Below are the code and all the weights of a small trained network. Each question names an input and a class and asks about switching units off, where a switched-off unit gives its printed mean instead of its output.

import numpy as np


def w(rows, s, z=0):
    codes = np.array(rows[::2]) - 128.0
    scale = np.full(codes.shape[1], s)
    scale[-1] = z or s
    return codes * scale


def f(y):
    return y / 2 * (1 + np.tanh(0.7978845608 * (y + 0.044715 * y**3)))


def log_softmax(a):
    a = a - a.max(-1, keepdims=True)
    return a - np.log(np.exp(a).sum(-1, keepdims=True))


def net(x, mask):
    res = np.array(x, float).reshape(1, 8) / 4 @ E
    y = f(res @ A[0][:, :-1].T + A[0][:, -1])
    res = res + np.where(mask, y, B[0][:, -1]) @ B[0][:, :-1]
    return log_softmax(res[-1] @ U[:, :-1].T + U[:, -1])


A, B = {}, {}
E = w([
[151,166,226,127,238,78,185],'x0',
[179,67,128,68,155,192,159],'x1',
[176,126,93,47,126,109,157],'x2',
[101,120,98,132,139,108,253],'x3',
[191,170,109,127,98,85,134],'x4',
[153,75,152,186,155,166,100],'x5',
[207,191,181,125,48,216,202],'x6',
[53,165,131,28,115,148,133],'x7',
],0.0058)
A[0] = w([
[186,142,75,83,11,209,87,252],'n1',
[64,189,117,127,33,109,51,249],'n2',
[182,175,229,114,167,116,220,223],'n3',
[117,129,201,101,199,142,181,227],'n4',
[96,130,56,118,127,15,106,180],'n5',
[172,179,239,126,205,115,128,182],'n6',
[121,144,100,161,128,41,86,194],'n7',
[254,99,119,104,141,185,125,214],'n8',
[119,169,86,113,16,178,166,240],'n9',
[86,75,110,207,142,65,50,234],'n10',
[86,67,105,73,215,173,115,188],'n11',
[93,124,77,142,154,23,110,171],'n12',
[114,128,211,138,194,37,117,246],'n13',
[224,103,76,116,96,174,195,204],'n14',
[113,55,153,197,178,163,62,182],'n15',
[181,142,171,126,149,131,245,234],'n16',
[102,95,100,99,161,155,208,204],'n17',
[134,196,154,135,102,128,237,201],'n18',
[57,94,97,83,197,42,140,224],'n19',
],0.0062,0.0034)
B[0] = w([
[149,124,213,56,8,119,83,255],'n1',
[101,188,148,85,99,228,91,216],'n2',
[129,203,206,229,163,36,155,229],'n3',
[72,144,165,171,212,42,125,202],'n4',
[170,181,58,22,139,188,188,188],'n5',
[175,201,174,166,234,75,51,208],'n6',
[201,190,80,107,149,199,113,181],'n7',
[198,114,162,136,97,47,110,212],'n8',
[80,125,206,108,3,168,169,219],'n9',
[179,101,58,129,161,228,76,229],'n10',
[77,60,111,82,176,73,84,194],'n11',
[184,171,23,69,183,186,168,187],'n12',
[164,154,87,130,243,128,99,229],'n13',
[187,83,154,134,20,24,204,206],'n14',
[145,47,100,197,167,170,51,203],'n15',
[129,148,187,229,135,10,206,219],'n16',
[51,80,129,128,131,57,212,175],'n17',
[84,151,198,226,110,121,193,199],'n18',
[97,128,34,63,213,103,178,225],'n19',
],0.0057)
U = w([
[226,69,148,89,47,87,101,125],'0',
[2,33,86,79,186,100,113,120],'1',
[50,198,179,73,47,241,68,255],'2',
[180,200,21,64,169,184,134,92],'3',
[151,219,179,186,206,73,105,78],'4',
[161,44,103,228,153,221,35,181],'5',
[75,131,154,195,78,98,224,23],'6',
],0.006,0.001)

Each question gives the input, the list of numbers given to net, and the class t.
The units are the neurons (one row each of A and B). Each row of codes is followed by its name. A weight is (code - 128) times the scale printed after its matrix; where a second scale follows, it is the last column's (A, B and U).
mask holds one flag per neuron, in row order. A switched-off neuron (its flag False) gives its mean, the last column of its row in B, instead of its output. The means were averaged over made-up inputs and are rounded, as every weight is.
A unit's drop is (log p(t) with every unit on - log p(t) with that unit switched off) / (log p(t) with every unit on - log p(t) with every unit switched off).
The circuit of an input: a set's keep is (log p(t) with only the set's units on - log p(t) with every unit switched off) / (log p(t) with every unit on - log p(t) with every unit switched off). Starting from the 12 units with the biggest drops (on a tie, the unit counted first), units are removed one at a time, each time the one whose removal leaves the highest keep (on an exact tie, the one counted first), for as long as the keep stays at least 0.8.
units of the circuit, in order: the units of the circuit, biggest drop first
unit that matters most: the unit with the biggest drop
top k neurons: the k neurons with the biggest drops, biggest first
drop when u is switched off: that unit's drop, to one decimal
input [-8,-4,-7,-5,1,6,7,-6], class 2: units of the circuit, in order : n1, n2
input [-3,-3,3,4,3,-1,7,1], class 6: unit that matters most : n18
input [6,7,-2,-8,3,5,-8,-1], class 5: units of the circuit, in order : n15, n10
input [-5,5,-7,-3,-2,3,8,-1], class 0: top 2 neurons : n14, n8
input [-3,-2,7,4,-5,5,4,8], class 6: top 2 neurons : n17, n10
input [-7,5,2,-6,-1,-2,-1,-1], class 2: top 2 neurons : n2, n16
input [6,7,1,-3,4,1,6,4], class 4: top 2 neurons : n6, n3
input [3,-6,-6,-6,8,-4,6,6], class 2: top 2 neurons : n2, n9
input [-7,0,3,-5,0,1,-4,4], class 2: drop when n15 is switched off : 0.0
input [0,7,3,0,-7,-7,-2,-1], class 1: drop when n17 is switched off : 0.1
input [3,-4,-6,-7,6,4,-7,-3], class 5: drop when n15 is switched off : 0.5
